Below is a small trained network, with its code and all its weights. Each question gives an input and a target symbol and asks what happens when units are switched off, that is, made to give their printed mean instead of their output.

import numpy as np


def w(rows, s, z=0):
    codes = np.array(rows[::2]) - 128.0
    scale = np.full(codes.shape[1], s)
    scale[-1] = z or s
    return codes * scale


def norm(h):
    return h / np.sqrt((h * h).mean(-1, keepdims=True) + 1e-5)


def f(y):
    return y / 2 * (1 + np.tanh(0.7978845608 * (y + 0.044715 * y**3)))


def softmax(a):
    e = np.exp(a - a.max(-1, keepdims=True))
    return e / e.sum(-1, keepdims=True)


def log_softmax(a):
    a = a - a.max(-1, keepdims=True)
    return a - np.log(np.exp(a).sum(-1, keepdims=True))


def net(x, mask):
    ids = ['αβδεζηθλμξπστφψω'.index(c) for c in x.split()]
    T = len(ids)
    res = E[ids] + P[:T]
    u = 0
    for l in range(2):
        r = norm(res)
        for j in range(2):
            rows = slice(3 * j, 3 * j + 3)
            q, k, v = (r @ M[l][rows].T for M in (Q, K, V))
            z = softmax(np.where(np.tri(T) > 0, q @ k.T / 3**0.5, -1e9)) @ v
            o = O[l][rows]
            res = res + np.where(mask[u + j], z, o[:, -1]) @ o[:, :-1]
        u += 2
        y = f(norm(res) @ A[l][:, :-1].T + A[l][:, -1])
        res = res + np.where(mask[u : u + 4], y, B[l][:, -1]) @ B[l][:, :-1]
        u += 4
    return log_softmax(norm(res)[-1] @ U[:, :-1].T + U[:, -1])


Q, K, V, O, A, B = {}, {}, {}, {}, {}, {}
E = w([
[78,149,113],'α',
[194,125,103],'β',
[176,133,220],'δ',
[119,120,117],'ε',
[172,130,116],'ζ',
[77,143,109],'η',
[126,111,84],'θ',
[79,253,95],'λ',
[92,171,171],'μ',
[69,132,55],'ξ',
[154,119,72],'π',
[119,122,103],'σ',
[158,116,92],'τ',
[166,107,122],'φ',
[238,100,24],'ψ',
[109,122,128],'ω',
],0.02)
P = w([
[217,253,76],'0',
[105,98,174],'1',
[158,198,130],'2',
[107,98,175],'3',
[185,183,124],'4',
[109,99,176],'5',
[179,174,152],'6',
[109,99,176],'7',
[176,171,147],'8',
[109,100,177],'9',
[166,169,151],'10',
[110,99,177],'11',
],0.012)
Q[0] = w([
[194,196,124],'L0H0',
[100,127,1],'L0H0',
[207,53,98],'L0H0',
[98,127,149],'L0H1',
[145,93,109],'L0H1',
[160,136,124],'L0H1',
],0.046)
K[0] = w([
[190,193,121],'L0H0',
[113,121,3],'L0H0',
[203,57,108],'L0H0',
[103,137,136],'L0H1',
[115,97,103],'L0H1',
[145,108,132],'L0H1',
],0.048)
V[0] = w([
[133,144,125],'L0H0',
[149,252,119],'L0H0',
[222,151,41],'L0H0',
[102,122,122],'L0H1',
[162,136,123],'L0H1',
[107,117,159],'L0H1',
],0.014)
O[0] = w([
[140,138,115,140],'L0H0',
[199,229,43,197],'L0H0',
[255,8,54,252],'L0H0',
[116,95,126,110],'L0H1',
[151,170,125,161],'L0H1',
[86,127,129,86],'L0H1',
],0.0099,0.0038)
A[0] = w([
[5,132,73,95],'L0N0',
[91,68,120,4],'L0N1',
[93,189,76,81],'L0N2',
[160,81,92,186],'L0N3',
],0.018,0.0024)
B[0] = w([
[109,131,6,236],'L0N0',
[169,78,142,163],'L0N1',
[182,92,160,188],'L0N2',
[78,108,87,254],'L0N3',
],0.019,0.0057)
Q[1] = w([
[189,6,113],'L1H0',
[76,146,2],'L1H0',
[147,96,154],'L1H0',
[112,114,119],'L1H1',
[162,87,129],'L1H1',
[86,117,114],'L1H1',
],0.024)
K[1] = w([
[202,6,106],'L1H0',
[80,137,23],'L1H0',
[186,84,165],'L1H0',
[151,117,112],'L1H1',
[174,118,170],'L1H1',
[134,116,84],'L1H1',
],0.024)
V[1] = w([
[253,77,243],'L1H0',
[4,147,59],'L1H0',
[91,125,133],'L1H0',
[92,72,167],'L1H1',
[170,246,80],'L1H1',
[141,26,60],'L1H1',
],0.0049)
O[1] = w([
[148,254,64,11],'L1H0',
[142,36,202,195],'L1H0',
[146,129,144,116],'L1H0',
[118,98,134,41],'L1H1',
[172,180,119,229],'L1H1',
[76,80,47,249],'L1H1',
],0.0063,0.0021)
A[1] = w([
[142,245,65,86],'L1N0',
[59,49,8,83],'L1N1',
[111,184,62,252],'L1N2',
[51,52,177,175],'L1N3',
],0.016,0.0036)
B[1] = w([
[149,50,85,179],'L1N0',
[148,199,245,252],'L1N1',
[252,113,66,196],'L1N2',
[121,100,40,184],'L1N3',
],0.019,0.013)
U = w([
[96,190,84,103],'α',
[181,119,229,21],'β',
[91,154,205,190],'δ',
[84,111,111,203],'ε',
[146,125,227,18],'ζ',
[95,181,102,133],'η',
[94,60,189,182],'θ',
[184,103,43,162],'λ',
[84,138,1,3],'μ',
[178,217,153,94],'ξ',
[159,39,221,10],'π',
[84,99,125,218],'σ',
[133,27,162,107],'τ',
[101,15,61,55],'φ',
[208,87,165,123],'ψ',
[82,121,99,188],'ω',
],0.023,0.0056)

Each question gives the input, a string of symbols that net reads in full, and the target symbol t.
The units are the heads (3 rows each of Q, K, V and O) and the neurons (one row each of A and B). Each row of codes is followed by its name. A weight is (code - 128) times the scale printed after its matrix; where a second scale follows, it is the last column's (O, A, B and U).
mask holds one flag per unit, layer by layer, with each layer's heads first. A switched-off unit (its flag False) gives its mean, the last column of its rows in O or B, instead of its output. The means were averaged over made-up inputs and are rounded, as every weight is.
A unit's drop is (log p(t) with every unit on - log p(t) with that unit switched off) / (log p(t) with every unit on - log p(t) with every unit switched off).
The circuit of an input: a set's keep is (log p(t) with only the set's units on - log p(t) with every unit switched off) / (log p(t) with every unit on - log p(t) with every unit switched off). Starting from all 12 units, units are removed one at a time, each time the one whose removal leaves the highest keep (on an exact tie, the one counted first), for as long as the keep stays at least 0.8.
units of the circuit, in order: the units of the circuit, biggest drop first
unit that matters most: the unit with the biggest drop
top k neurons: the k neurons with the biggest drops, biggest first
k most important neurons of layer l: the k neurons of layer l with the biggest drops, biggest first
which heads matter: for each layer, one digit per head in row order, 1 if its drop is at least 0.15 and else 0, layers parted by /
drop of u: that unit's drop, to one decimal
input δ ξ ξ φ π φ, target φ: top 2 neurons	L1N3; L1N1
input ξ π ξ φ τ η λ ψ, target ψ: 3 most important neurons of layer 1	L1N1; L1N3; L1N0
input ψ φ ξ μ σ μ φ θ θ, target ψ: top 4 neurons	L1N1; L1N3; L0N3; L0N0
input ψ ω η θ θ α η β, target β: units of the circuit, in order	L1N1; L0N3
input φ φ ω π ξ ε ω ξ φ μ ψ μ, target μ: which heads matter	10 / 00
input ω φ ψ ξ, target ξ: unit that matters most	L1N1
input μ ξ ζ ξ σ δ, target δ: top 3 neurons	L0N0; L1N2; L0N3
input θ μ δ τ σ ξ φ φ δ θ, target θ: top 4 neurons	L1N1; L1N2; L1N3; L0N0
input ξ λ β ξ ξ ξ π ξ β τ, target τ: top 2 neurons	L1N3; L0N0
input π σ ξ α, target α: top 3 neurons	L0N0; L1N1; L1N3
input λ ξ ξ, target ψ: top 2 neurons	L0N0; L1N3
input τ δ φ δ ξ λ σ ψ π φ δ, target ξ: which heads matter	10 / 11
input μ μ ω η θ σ δ, target λ: top 4 neurons	L1N1; L1N0; L0N0; L0N2
input ξ φ ξ δ θ λ ξ μ ξ η θ, target ψ: top 3 neurons	L1N1; L1N3; L0N3
input σ μ δ δ ξ μ ψ ξ ξ α, target α: top 2 neurons	L0N0; L1N1
input μ β β ξ ξ δ θ π ψ μ ξ, target ξ: units of the circuit, in order	L1N1
input ξ θ ε θ η μ ξ, target ψ: which heads matter	10 / 00
input φ ξ ψ τ μ ψ, target ψ: top 2 neurons	L1N1; L1N3
input δ α θ ξ λ φ, target φ: 3 most important neurons of layer 1	L1N1; L1N3; L1N2
input ξ ε α β φ μ θ β, target β: most important neuron of layer 0	L0N3
input τ φ ξ α τ ξ π ξ δ, target λ: drop of L1N1	1.5
